Below is a small trained network, with its code and all its weights. Each question gives an input and a class and asks what happens when units are switched off, that is, made to give their printed mean instead of their output.

import numpy as np


def w(rows, s, z=0):
    codes = np.array(rows[::2]) - 128.0
    scale = np.full(codes.shape[1], s)
    scale[-1] = z or s
    return codes * scale


def f(y):
    return y / 2 * (1 + np.tanh(0.7978845608 * (y + 0.044715 * y**3)))


def log_softmax(a):
    a = a - a.max(-1, keepdims=True)
    return a - np.log(np.exp(a).sum(-1, keepdims=True))


def net(x, mask):
    res = np.array(x, float).reshape(1, 4) / 4 @ E
    y = f(res @ A[0][:, :-1].T + A[0][:, -1])
    res = res + np.where(mask, y, B[0][:, -1]) @ B[0][:, :-1]
    return log_softmax(res[-1] @ U[:, :-1].T + U[:, -1])


A, B = {}, {}
E = w([
[121,165,54,194,240,130,30],'x0',
[170,135,36,206,31,40,101],'x1',
[111,2,81,169,172,101,175],'x2',
[149,208,74,193,163,158,253],'x3',
],0.0038)
A[0] = w([
[133,167,111,151,144,137,189,114],'N0',
[129,139,111,141,164,129,96,113],'N1',
[133,131,131,134,126,130,128,253],'N2',
[133,105,161,99,55,131,193,115],'N3',
[130,146,98,152,192,132,69,120],'N4',
[129,148,96,155,199,134,62,123],'N5',
[111,123,177,91,201,168,145,107],'N6',
[122,68,160,98,109,113,37,116],'N7',
[124,61,162,97,105,116,26,118],'N8',
[128,135,67,179,41,90,104,121],'N9',
[129,147,97,154,196,133,65,122],'N10',
[110,123,176,92,199,168,145,106],'N11',
[132,255,157,94,81,143,87,117],'N12',
[130,182,106,158,153,133,215,115],'N13',
[131,181,106,157,152,135,212,114],'N14',
[127,128,127,127,128,128,128,84],'N15',
[125,13,95,148,164,116,170,111],'N16',
[129,135,69,178,43,89,105,121],'N17',
[132,107,158,102,63,131,185,111],'N18',
[129,144,102,148,183,131,78,117],'N19',
[132,178,107,156,150,135,207,114],'N20',
[129,134,119,135,148,129,112,128],'N21',
[131,131,131,134,126,130,128,208],'N22',
[110,123,175,92,198,167,145,107],'N23',
[134,223,152,101,93,139,97,118],'N24',
[125,11,94,147,165,116,171,111],'N25',
[133,104,162,96,50,132,198,114],'N26',
],0.011,0.0051)
B[0] = w([
[134,137,116,120,89,138,76,168],'N0',
[123,126,146,145,92,114,150,149],'N1',
[24,251,33,10,244,186,178,252],'N2',
[87,170,141,142,70,107,197,190],'N3',
[99,149,146,141,75,111,183,202],'N4',
[89,161,144,137,73,111,194,218],'N5',
[210,177,148,90,144,104,144,203],'N6',
[132,173,91,109,63,154,50,206],'N7',
[126,194,81,99,58,160,41,221],'N8',
[222,185,168,73,155,110,149,205],'N9',
[93,156,145,138,74,111,190,212],'N10',
[210,173,149,92,142,103,143,200],'N11',
[115,204,148,249,196,125,94,232],'N12',
[129,160,106,107,72,144,50,202],'N13',
[131,156,107,110,73,142,53,198],'N14',
[149,106,149,151,104,114,116,104],'N15',
[117,196,151,224,180,131,96,209],'N16',
[219,182,167,74,154,112,149,203],'N17',
[102,151,146,150,71,105,180,175],'N18',
[109,139,147,144,79,112,171,183],'N19',
[132,150,110,113,77,142,59,191],'N20',
[118,133,129,128,118,127,144,139],'N21',
[42,218,49,32,222,176,167,199],'N22',
[207,173,147,91,144,105,143,199],'N23',
[121,161,144,209,175,126,105,194],'N24',
[116,199,151,227,182,132,95,211],'N25',
[84,175,144,144,64,103,201,197],'N26',
],0.025,0.0038)
U = w([
[128,134,78,99,50,175,25,123],'0',
[75,127,155,144,65,83,220,136],'1',
[254,132,165,78,175,94,147,117],'2',
[113,139,147,244,202,139,86,119],'3',
[71,56,72,75,184,166,147,249],'4',
[166,62,158,155,90,106,104,89],'5',
[168,73,154,162,87,106,108,86],'6',
[154,55,148,145,95,114,114,91],'7',
],0.0082,0.002)

Each question gives the input, the list of numbers given to net, and the class t.
The units are the neurons (one row each of A and B). Each row of codes is followed by its name. A weight is (code - 128) times the scale printed after its matrix; where a second scale follows, it is the last column's (A, B and U).
mask holds one flag per neuron, in row order. A switched-off neuron (its flag False) gives its mean, the last column of its row in B, instead of its output. The means were averaged over made-up inputs and are rounded, as every weight is.
A unit's drop is (log p(t) with every unit on - log p(t) with that unit switched off) / (log p(t) with every unit on - log p(t) with every unit switched off).
The circuit of an input: a set's keep is (log p(t) with only the set's units on - log p(t) with every unit switched off) / (log p(t) with every unit on - log p(t) with every unit switched off). Starting from the 12 units with the biggest drops (on a tie, the unit counted first), units are removed one at a time, each time the one whose removal leaves the highest keep (on an exact tie, the one counted first), for as long as the keep stays at least 0.8.
units of the circuit, in order: the units of the circuit, biggest drop first
top k neurons: the k neurons with the biggest drops, biggest first
drop of u: that unit's drop, to one decimal
input [-2,7,7,2], class 2: units of the circuit, in order -> [N9]
input [8,8,-2,0], class 1: top 3 neurons -> [N5; N10; N4]
input [1,7,0,7], class 0: top 2 neurons -> [N13; N14]
input [1,3,-5,-3], class 3: top 2 neurons -> [N12; N24]
input [1,-2,5,3], class 3: top 3 neurons -> [N25; N16; N8]
input [6,4,-7,-6], class 3: top 4 neurons -> [N12; N24; N13; N14]
input [-1,3,2,3], class 4: top 2 neurons -> [N8; N7]
input [6,-7,3,1], class 2: top 4 neurons -> [N6; N11; N23; N26]
input [7,-8,7,7], class 2: top 4 neurons -> [N6; N11; N23; N8]
input [-1,0,7,-6], class 3: top 2 neurons -> [N25; N16]
input [-3,4,-2,1], class 2: top 4 neurons -> [N9; N17; N5; N10]
input [5,6,3,7], class 0: top 3 neurons -> [N13; N14; N20]
input [2,7,-8,-7], class 3: top 4 neurons -> [N12; N24; N13; N14]
input [-6,-7,5,6], class 2: units of the circuit, in order -> [N6]
input [1,-4,-8,-6], class 3: top 2 neurons -> [N12; N24]
input [-1,2,3,3], class 4: top 2 neurons -> [N12; N8]
input [-2,6,-8,1], class 3: drop of N12 -> 1.6
input [-6,0,-1,8], class 0: drop of N18 -> 0.0
input [0,8,8,5], class 2: drop of N9 -> 2.2
input [-5,-6,-2,7], class 0: drop of N20 -> 0.1
input [-5,7,-1,-1], class 2: top neuron -> [N9]
